Here is a tiny trained network, its code and every weight. The questions are about switching its units off for an input and a target symbol, where a switched-off unit gives its printed mean instead of its output.

import numpy as np


def w(rows, s, z=0):
    codes = np.array(rows[::2]) - 128.0
    scale = np.full(codes.shape[1], s)
    scale[-1] = z or s
    return codes * scale


def f(y):
    return y / 2 * (1 + np.tanh(0.7978845608 * (y + 0.044715 * y**3)))


def softmax(a):
    e = np.exp(a - a.max(-1, keepdims=True))
    return e / e.sum(-1, keepdims=True)


def log_softmax(a):
    a = a - a.max(-1, keepdims=True)
    return a - np.log(np.exp(a).sum(-1, keepdims=True))


def net(x, mask):
    ids = ['αβγδζηλμπτφψω'.index(c) for c in x.split()]
    T = len(ids)
    res = E[ids] + P[:T]
    r = res
    for j in range(3):
        rows = slice(2 * j, 2 * j + 2)
        q, k, v = (r @ M[0][rows].T for M in (Q, K, V))
        z = softmax(np.where(np.tri(T) > 0, q @ k.T / 2**0.5, -1e9)) @ v
        o = O[0][rows]
        res = res + np.where(mask[j], z, o[:, -1]) @ o[:, :-1]
    y = f(res @ A[0][:, :-1].T + A[0][:, -1])
    res = res + np.where(mask[3:7], y, B[0][:, -1]) @ B[0][:, :-1]
    return log_softmax(res[-1] @ U[:, :-1].T + U[:, -1])


Q, K, V, O, A, B = {}, {}, {}, {}, {}, {}
E = w([
[152,97,131,87,161,159,158,124,75],'α',
[141,158,180,169,111,116,128,161,61],'β',
[106,125,226,151,158,126,151,183,83],'γ',
[179,209,73,141,88,92,120,128,141],'δ',
[138,163,184,114,49,132,155,163,128],'ζ',
[173,169,124,96,179,174,100,128,104],'η',
[65,102,195,97,122,162,95,155,138],'λ',
[142,158,160,127,182,149,88,143,175],'μ',
[155,126,108,74,149,165,163,141,161],'π',
[126,39,74,164,87,135,37,254,98],'τ',
[118,152,106,87,111,123,91,124,211],'φ',
[162,182,134,166,114,49,154,144,105],'ψ',
[109,166,118,120,154,88,61,117,126],'ω',
],0.028)
P = w([
[32,179,86,202,197,156,156,76,123],'0',
[58,141,107,184,184,146,152,83,103],'1',
[95,213,94,138,150,178,108,103,40],'2',
[82,212,104,129,164,145,108,134,78],'3',
[110,203,109,116,148,145,96,137,66],'4',
[126,191,113,102,145,136,98,147,67],'5',
[134,172,124,95,140,134,80,158,80],'6',
[161,161,130,88,129,127,71,160,78],'7',
[172,156,126,71,126,92,111,180,79],'8',
[160,127,148,79,139,89,64,194,126],'9',
[211,128,139,59,110,87,82,190,87],'10',
[193,105,149,54,132,52,90,215,126],'11',
[200,73,162,48,129,42,75,217,121],'12',
[246,84,142,34,113,89,43,221,119],'13',
],0.011)
Q[0] = w([
[82,53,139,159,98,135,182,71,161],'head 1',
[169,107,141,164,175,167,164,140,153],'head 1',
[94,45,116,162,117,145,173,71,151],'head 2',
[121,114,122,149,149,121,135,127,125],'head 2',
[143,109,95,128,151,129,126,90,142],'head 3',
[156,68,89,250,110,131,170,101,154],'head 3',
],0.018)
K[0] = w([
[83,167,83,219,140,194,180,85,130],'head 1',
[71,94,42,211,60,129,92,159,107],'head 1',
[79,179,132,199,149,176,167,31,131],'head 2',
[104,169,147,69,74,143,186,104,164],'head 2',
[81,154,140,178,94,166,163,120,130],'head 3',
[56,182,140,156,147,176,182,4,137],'head 3',
],0.011)
V[0] = w([
[24,84,84,84,56,89,128,115,82],'head 1',
[177,140,171,84,133,157,183,167,51],'head 1',
[87,53,126,89,197,197,144,139,70],'head 2',
[117,154,143,177,184,84,117,101,60],'head 2',
[86,132,90,8,139,147,117,61,184],'head 3',
[71,133,240,126,127,126,108,118,114],'head 3',
],0.011)
O[0] = w([
[19,96,93,20,66,1,151,184,114,104],'head 1',
[109,106,137,136,182,137,207,94,144,185],'head 1',
[173,97,186,196,116,69,188,116,128,4],'head 2',
[181,68,158,89,167,139,72,172,220,215],'head 2',
[138,250,143,87,162,120,124,169,129,45],'head 3',
[178,106,13,72,24,93,142,91,67,131],'head 3',
],0.012,0.0044)
A[0] = w([
[117,184,110,92,142,138,197,53,55,240],'neuron 1',
[171,145,44,103,185,88,139,115,196,177],'neuron 2',
[124,234,175,123,133,58,138,101,27,2],'neuron 3',
[224,130,82,2,162,182,154,187,67,148],'neuron 4',
],0.0072,0.0032)
B[0] = w([
[78,208,90,155,197,99,128,104,130,172],'neuron 1',
[154,121,169,24,30,141,183,66,45,199],'neuron 2',
[204,15,52,184,218,117,191,191,191,158],'neuron 3',
[82,101,162,195,2,122,61,162,87,252],'neuron 4',
],0.0092,0.014)
U = w([
[204,201,205,80,134,2,150,51,122,225],'α',
[202,121,154,84,30,142,188,46,144,119],'β',
[128,160,228,101,62,104,107,204,83,76],'γ',
[107,58,77,93,153,213,86,148,145,165],'δ',
[130,175,115,189,237,21,38,78,105,245],'ζ',
[32,155,89,126,154,90,96,51,38,187],'η',
[146,84,41,152,65,158,92,103,219,133],'λ',
[163,167,190,99,162,135,116,93,68,204],'μ',
[118,103,21,192,163,141,54,224,78,3],'π',
[217,192,108,218,64,95,91,80,135,117],'τ',
[22,127,204,78,236,195,56,161,88,75],'φ',
[169,131,77,78,109,7,165,140,143,142],'ψ',
[112,107,131,106,146,111,105,125,84,65],'ω',
],0.0071,0.0048)

Each question gives the input, a string of symbols that net reads in full, and the target symbol t.
The units are the heads (2 rows each of Q, K, V and O) and the neurons (one row each of A and B). Each row of codes is followed by its name. A weight is (code - 128) times the scale printed after its matrix; where a second scale follows, it is the last column's (O, A, B and U).
mask holds one flag per unit, heads first, then neurons. A switched-off unit (its flag False) gives its mean, the last column of its rows in O or B, instead of its output. The means were averaged over made-up inputs and are rounded, as every weight is.
A unit's drop is (log p(t) with every unit on - log p(t) with that unit switched off) / (log p(t) with every unit on - log p(t) with every unit switched off).
The circuit of an input: a set's keep is (log p(t) with only the set's units on - log p(t) with every unit switched off) / (log p(t) with every unit on - log p(t) with every unit switched off). Starting from all 7 units, units are removed one at a time, each time the one whose removal leaves the highest keep (on an exact tie, the one counted first), for as long as the keep stays at least 0.8.
units of the circuit, in order: the units of the circuit, biggest drop first
unit that matters most: the unit with the biggest drop
top k neurons: the k neurons with the biggest drops, biggest first
which heads matter: for each layer, one digit per head in row order, 1 if its drop is at least 0.15 and else 0, layers parted by /
input η ω δ ω ω δ ω α ζ δ ω ψ β, target δ: which heads matter : 011
input δ τ μ ζ ζ π, target ψ: which heads matter : 110
input δ φ ω μ ζ, target τ: units of the circuit, in order : [head 1; neuron 2]
input ζ ω ω γ ω ω ψ ω, target δ: which heads matter : 011
input δ φ ζ γ φ φ γ μ ζ δ π λ, target ζ: unit that matters most : head 2
input ω ω ζ ζ ζ λ μ μ ζ φ β, target π: which heads matter : 010
input φ φ γ φ, target β: units of the circuit, in order : [neuron 2; head 3]
input δ ω ζ δ, target η: units of the circuit, in order : [head 2; head 1]
input ζ ζ ω μ ζ λ ψ ζ ζ δ ω γ δ, target β: units of the circuit, in order : [neuron 2; head 1]
input ζ ω ζ π ζ ψ ζ ω δ ψ ω ω μ, target γ: which heads matter : 001
input ω ω δ δ, target φ: units of the circuit, in order : [head 3; head 2]
input ω ω λ, target γ: units of the circuit, in order : [head 3; neuron 4]
input λ ζ ζ ω φ ζ ω ω ψ, target γ: units of the circuit, in order : [head 2; neuron 4; neuron 2]
input ω ω ω δ, target γ: which heads matter : 010
input δ η ω ζ ζ ζ ω ζ α ω, target α: which heads matter : 110
input λ η φ π ω η ω, target μ: which heads matter : 110
input ζ ζ ω ω η δ ω δ ω ω μ ζ ζ, target η: units of the circuit, in order : [head 2; neuron 1; head 1]
input η ζ ω δ φ, target φ: units of the circuit, in order : [head 3]
input ψ λ ω ω ω ω ω φ δ ω, target φ: which heads matter : 011
input ψ μ ω ζ ζ τ ζ, target β: unit that matters most : head 3
input ω δ ω ω δ, target γ: units of the circuit, in order : [head 2; head 1; neuron 2; neuron 4]
input ζ ω η δ, target μ: which heads matter : 101
input ω ψ ω φ β γ π ζ, target ζ: top 3 neurons : [neuron 1; neuron 2; neuron 3]
input ζ γ ω α ω ζ α, target η: which heads matter : 101
input ω δ ζ ω ω ζ η ω ζ ω γ φ δ, target π: which heads matter : 110
input ζ γ α, target β: which heads matter : 011
input ω ζ γ, target η: which heads matter : 001
input ζ ω ω α, target γ: units of the circuit, in order : [neuron 4; head 3]
input μ ω φ ω δ φ ω ζ ω, target η: unit that matters most : head 2
input ω ω ζ ζ ψ ω δ ω ω ω δ ω, target φ: which heads matter : 011
